Below is a small trained network, with its code and all its weights. Each question gives an input and a class and asks what happens when units are switched off, that is, made to give their printed mean instead of their output.

import numpy as np


def w(rows, s, z=0):
    codes = np.array(rows[::2]) - 128.0
    scale = np.full(codes.shape[1], s)
    scale[-1] = z or s
    return codes * scale


def norm(h):
    return h / np.sqrt((h * h).mean(-1, keepdims=True) + 1e-5)


def f(y):
    return y / 2 * (1 + np.tanh(0.7978845608 * (y + 0.044715 * y**3)))


def log_softmax(a):
    a = a - a.max(-1, keepdims=True)
    return a - np.log(np.exp(a).sum(-1, keepdims=True))


def net(x, mask):
    res = np.array(x, float).reshape(1, 3) / 4 @ E
    u = 0
    for l in range(3):
        y = f(norm(res) @ A[l][:, :-1].T + A[l][:, -1])
        res = res + np.where(mask[u : u + 9], y, B[l][:, -1]) @ B[l][:, :-1]
        u += 9
    return log_softmax(norm(res)[-1] @ U[:, :-1].T + U[:, -1])


A, B = {}, {}
E = w([
[208,2,65],'x0',
[3,16,78],'x1',
[129,133,118],'x2',
],0.0039)
A[0] = w([
[211,33,15,248],'0.n0',
[7,233,184,99],'0.n1',
[83,230,91,130],'0.n2',
[173,131,170,174],'0.n3',
[210,181,131,224],'0.n4',
[192,165,129,222],'0.n5',
[17,46,72,47],'0.n6',
[52,254,122,85],'0.n7',
[175,163,165,121],'0.n8',
],0.0084,0.0018)
B[0] = w([
[164,130,204,253],'0.n0',
[254,106,95,228],'0.n1',
[166,164,168,170],'0.n2',
[124,128,81,150],'0.n3',
[37,147,126,194],'0.n4',
[46,146,141,174],'0.n5',
[44,208,154,225],'0.n6',
[191,100,185,201],'0.n7',
[77,101,61,155],'0.n8',
],0.0077,0.0061)
A[1] = w([
[234,223,157,173],'1.n0',
[118,104,203,3],'1.n1',
[211,65,224,166],'1.n2',
[63,57,100,65],'1.n3',
[58,167,134,91],'1.n4',
[147,177,156,108],'1.n5',
[113,2,139,42],'1.n6',
[56,232,109,207],'1.n7',
[208,29,202,187],'1.n8',
],0.0071,0.0031)
B[1] = w([
[51,131,157,254],'1.n0',
[162,156,80,130],'1.n1',
[198,132,173,251],'1.n2',
[56,200,146,120],'1.n3',
[76,134,229,160],'1.n4',
[75,54,94,157],'1.n5',
[108,182,150,122],'1.n6',
[71,57,217,230],'1.n7',
[255,184,139,237],'1.n8',
],0.0056,0.0051)
A[2] = w([
[117,114,176,3],'2.n0',
[137,156,159,65],'2.n1',
[134,140,192,68],'2.n2',
[1,154,100,252],'2.n3',
[83,136,81,44],'2.n4',
[183,150,144,83],'2.n5',
[215,54,176,155],'2.n6',
[162,215,121,183],'2.n7',
[190,144,103,203],'2.n8',
],0.0087,0.0046)
B[2] = w([
[110,134,122,117],'2.n0',
[155,103,16,131],'2.n1',
[138,130,40,159],'2.n2',
[47,109,212,253],'2.n3',
[170,95,167,108],'2.n4',
[148,80,118,155],'2.n5',
[254,217,146,223],'2.n6',
[115,67,184,182],'2.n7',
[192,105,168,182],'2.n8',
],0.0073,0.0059)
U = w([
[237,173,186,244],'0',
[17,73,224,233],'1',
[146,110,255,183],'2',
[116,220,63,159],'3',
[103,113,54,2],'4',
[105,67,86,2],'5',
],0.0074,0.0046)

Each question gives the input, the list of numbers given to net, and the class t.
The units are the neurons (one row each of A and B). Each row of codes is followed by its name. A weight is (code - 128) times the scale printed after its matrix; where a second scale follows, it is the last column's (A, B and U).
mask holds one flag per neuron, layer by layer. A switched-off neuron (its flag False) gives its mean, the last column of its row in B, instead of its output. The means were averaged over made-up inputs and are rounded, as every weight is.
A unit's drop is (log p(t) with every unit on - log p(t) with that unit switched off) / (log p(t) with every unit on - log p(t) with every unit switched off).
most important unit: the unit with the biggest drop
top k neurons: the k neurons with the biggest drops, biggest first
k most important neurons of layer l: the k neurons of layer l with the biggest drops, biggest first
drop of u: that unit's drop, to one decimal
input [8,8,4], class 0: top 2 neurons => (0.n0; 0.n4)
input [5,4,-4], class 0: most important unit => 0.n0
input [-7,7,-1], class 0: 4 most important neurons of layer 0 => (0.n7; 0.n1; 0.n4; 0.n5)
input [8,8,-2], class 0: 2 most important neurons of layer 1 => (1.n0; 1.n8)
input [8,7,8], class 0: top 4 neurons => (0.n0; 0.n4; 0.n5; 2.n3)
input [-3,-4,0], class 1: 4 most important neurons of layer 0 => (0.n4; 0.n0; 0.n5; 0.n8)
input [-6,-8,-6], class 1: top 2 neurons => (0.n4; 0.n0)
input [5,4,-1], class 0: drop of 0.n0 => 2.5
input [6,5,-6], class 0: drop of 0.n4 => 1.2
input [6,-7,1], class 1: drop of 0.n1 => 1.3
input [-8,6,-1], class 0: drop of 0.n1 => 1.2
